[[-52.8  13.1 -38.8  -1.7 -27.0  31.3 -32.8  11.4  40.7 -18.1  19.1  -4.5
  -31.8]
 [-12.7 -12.9 -32.7  18.6   5.3   0.6   5.7   5.7 -12.9  -5.6   2.0  -6.1
    2.0]
 [-13.5   1.5  11.1   1.2  -6.7 -33.6 -11.6 -16.5  19.8   4.6  17.3 -11.0
    2.0]
 [ 29.9 -27.0  14.9 -18.2   7.3 -38.6  11.5  -8.1 -16.3  -1.7 -44.9  20.0
    2.4]
 [ -6.4   0.0  -0.9 -13.6   4.7   7.7 -16.4 -16.2  -4.5  -9.1  -8.2  25.4
   11.9]
 [-21.5  -0.3  12.8  19.3   5.2 -41.1   7.0 -19.5  20.2  -2.9  13.5  -9.3
   14.0]
 [-21.2  32.9  12.0   8.8 -29.0 -64.6  10.1 -20.8   1.6  -8.9 -44.2 -36.6
   51.0]]
->
[[-31.8  -4.5  19.1 -18.1  40.7  11.4 -32.8  31.3 -27.0  -1.7 -38.8  13.1
  -52.8]
 [  2.0  -6.1   2.0  -5.6 -12.9   5.7   5.7   0.6   5.3  18.6 -32.7 -12.9
  -12.7]
 [  2.0 -11.0  17.3   4.6  19.8 -16.5 -11.6 -33.6  -6.7   1.2  11.1   1.5
  -13.5]
 [  2.4  20.0 -44.9  -1.7 -16.3  -8.1  11.5 -38.6   7.3 -18.2  14.9 -27.0
   29.9]
 [ 11.9  25.4  -8.2  -9.1  -4.5 -16.2 -16.4   7.7   4.7 -13.6  -0.9   0.0
   -6.4]
 [ 14.0  -9.3  13.5  -2.9  20.2 -19.5   7.0 -41.1   5.2  19.3  12.8  -0.3
  -21.5]
 [ 51.0 -36.6 -44.2  -8.9   1.6 -20.8  10.1 -64.6 -29.0   8.8  12.0  32.9
  -21.2]]

[[-25.2 -19.0  10.8  62.6  30.8  50.2   5.2   0.0 -21.9   6.7  22.1  32.0
   37.5  15.9  13.9]
 [-59.4  54.6 -23.5  44.4  18.9  47.8 -17.0 -33.2  65.9 -10.3  51.8  -7.4
  -37.6  61.5  19.1]
 [-36.7  26.5  22.3 -35.5 -18.9 -25.0  15.7  57.7 -31.1 -11.3 -39.3 -11.4
    6.9 -51.6   1.4]]
->
[[ 13.9  15.9  37.5  32.0  22.1   6.7 -21.9   0.0   5.2  50.2  30.8  62.6
   10.8 -19.0 -25.2]
 [ 19.1  61.5 -37.6  -7.4  51.8 -10.3  65.9 -33.2 -17.0  47.8  18.9  44.4
  -23.5  54.6 -59.4]
 [  1.4 -51.6   6.9 -11.4 -39.3 -11.3 -31.1  57.7  15.7 -25.0 -18.9 -35.5
   22.3  26.5 -36.7]]

[[ -4.0 -25.4 -17.1  -6.0  19.6  13.2 -11.0  -4.5  14.4  15.5  23.9 -44.7
   -4.7]
 [ -9.9  14.7  -6.3  -6.2  14.6  27.0   8.2  15.0 -11.6 -62.0  16.0  -1.7
   23.3]
 [ -4.1 -31.3 -29.2 -13.8   0.8  24.9  -1.4 -14.1   5.1  19.2  28.3 -44.7
    0.8]
 [ -7.7 -11.3 -23.3  -5.3  19.0  12.4  -6.7 -18.1  10.0  35.9  24.9 -43.9
   -4.0]
 [  2.3 -38.0 -20.8   1.2  15.9  25.9 -11.4 -20.4   5.9  30.5  15.1 -39.2
   -2.0]
 [ -9.5   8.2  -6.1  -1.7  10.9  27.9  -2.3  25.5 -13.7 -47.7  19.8  -0.8
   19.3]]
->
[[ -4.7 -44.7  23.9  15.5  14.4  -4.5 -11.0  13.2  19.6  -6.0 -17.1 -25.4
   -4.0]
 [ 23.3  -1.7  16.0 -62.0 -11.6  15.0   8.2  27.0  14.6  -6.2  -6.3  14.7
   -9.9]
 [  0.8 -44.7  28.3  19.2   5.1 -14.1  -1.4  24.9   0.8 -13.8 -29.2 -31.3
   -4.1]
 [ -4.0 -43.9  24.9  35.9  10.0 -18.1  -6.7  12.4  19.0  -5.3 -23.3 -11.3
   -7.7]
 [ -2.0 -39.2  15.1  30.5   5.9 -20.4 -11.4  25.9  15.9   1.2 -20.8 -38.0
    2.3]
 [ 19.3  -0.8  19.8 -47.7 -13.7  25.5  -2.3  27.9  10.9  -1.7  -6.1   8.2
   -9.5]]

[[ 16.4  10.7  -0.7  -3.3  -2.4  34.3  -7.9   0.7 -63.0 -70.8  65.1]
 [ -6.4 -11.0 -26.7  10.7   7.7  44.2 -62.5 -20.9  68.9  46.0  48.9]]
->
[[ 65.1 -70.8 -63.0   0.7  -7.9  34.3  -2.4  -3.3  -0.7  10.7  16.4]
 [ 48.9  46.0  68.9 -20.9 -62.5  44.2   7.7  10.7 -26.7 -11.0  -6.4]]

[[-28.6 -26.4 -26.7 -13.3 -19.0 -28.3 -24.3]
 [-79.6 -73.6 -71.0 -80.6 -61.6 -82.3 -79.3]
 [-25.1 -32.4 -17.2 -18.1 -15.6 -33.1 -29.2]
 [-16.8 -12.7  -7.1  -9.4  -8.9 -14.0 -18.7]
 [-78.6 -73.1 -68.0 -72.0 -58.9 -81.4 -75.9]
 [-84.7 -64.7 -64.6 -78.9 -54.0 -76.3 -77.2]
 [-33.9 -25.5 -28.7 -34.8 -27.4 -30.2 -32.3]
 [-25.9 -26.7 -35.7 -36.1 -38.2 -27.6 -36.9]]
->
[[-24.3 -28.3 -19.0 -13.3 -26.7 -26.4 -28.6]
 [-79.3 -82.3 -61.6 -80.6 -71.0 -73.6 -79.6]
 [-29.2 -33.1 -15.6 -18.1 -17.2 -32.4 -25.1]
 [-18.7 -14.0  -8.9  -9.4  -7.1 -12.7 -16.8]
 [-75.9 -81.4 -58.9 -72.0 -68.0 -73.1 -78.6]
 [-77.2 -76.3 -54.0 -78.9 -64.6 -64.7 -84.7]
 [-32.3 -30.2 -27.4 -34.8 -28.7 -25.5 -33.9]
 [-36.9 -27.6 -38.2 -36.1 -35.7 -26.7 -25.9]]

[[ -5.4 -72.4  -6.0 -46.3]
 [  4.2  33.5  16.0  23.2]
 [ -3.9 -13.2  -9.2 -20.2]
 [ -5.3 -22.9  -8.6  -2.0]
 [ 10.1  -8.6  -6.2  -8.9]
 [-17.6  29.4  16.8  28.1]]
->
[[-46.3  -6.0 -72.4  -5.4]
 [ 23.2  16.0  33.5   4.2]
 [-20.2  -9.2 -13.2  -3.9]
 [ -2.0  -8.6 -22.9  -5.3]
 [ -8.9  -6.2  -8.6  10.1]
 [ 28.1  16.8  29.4 -17.6]]
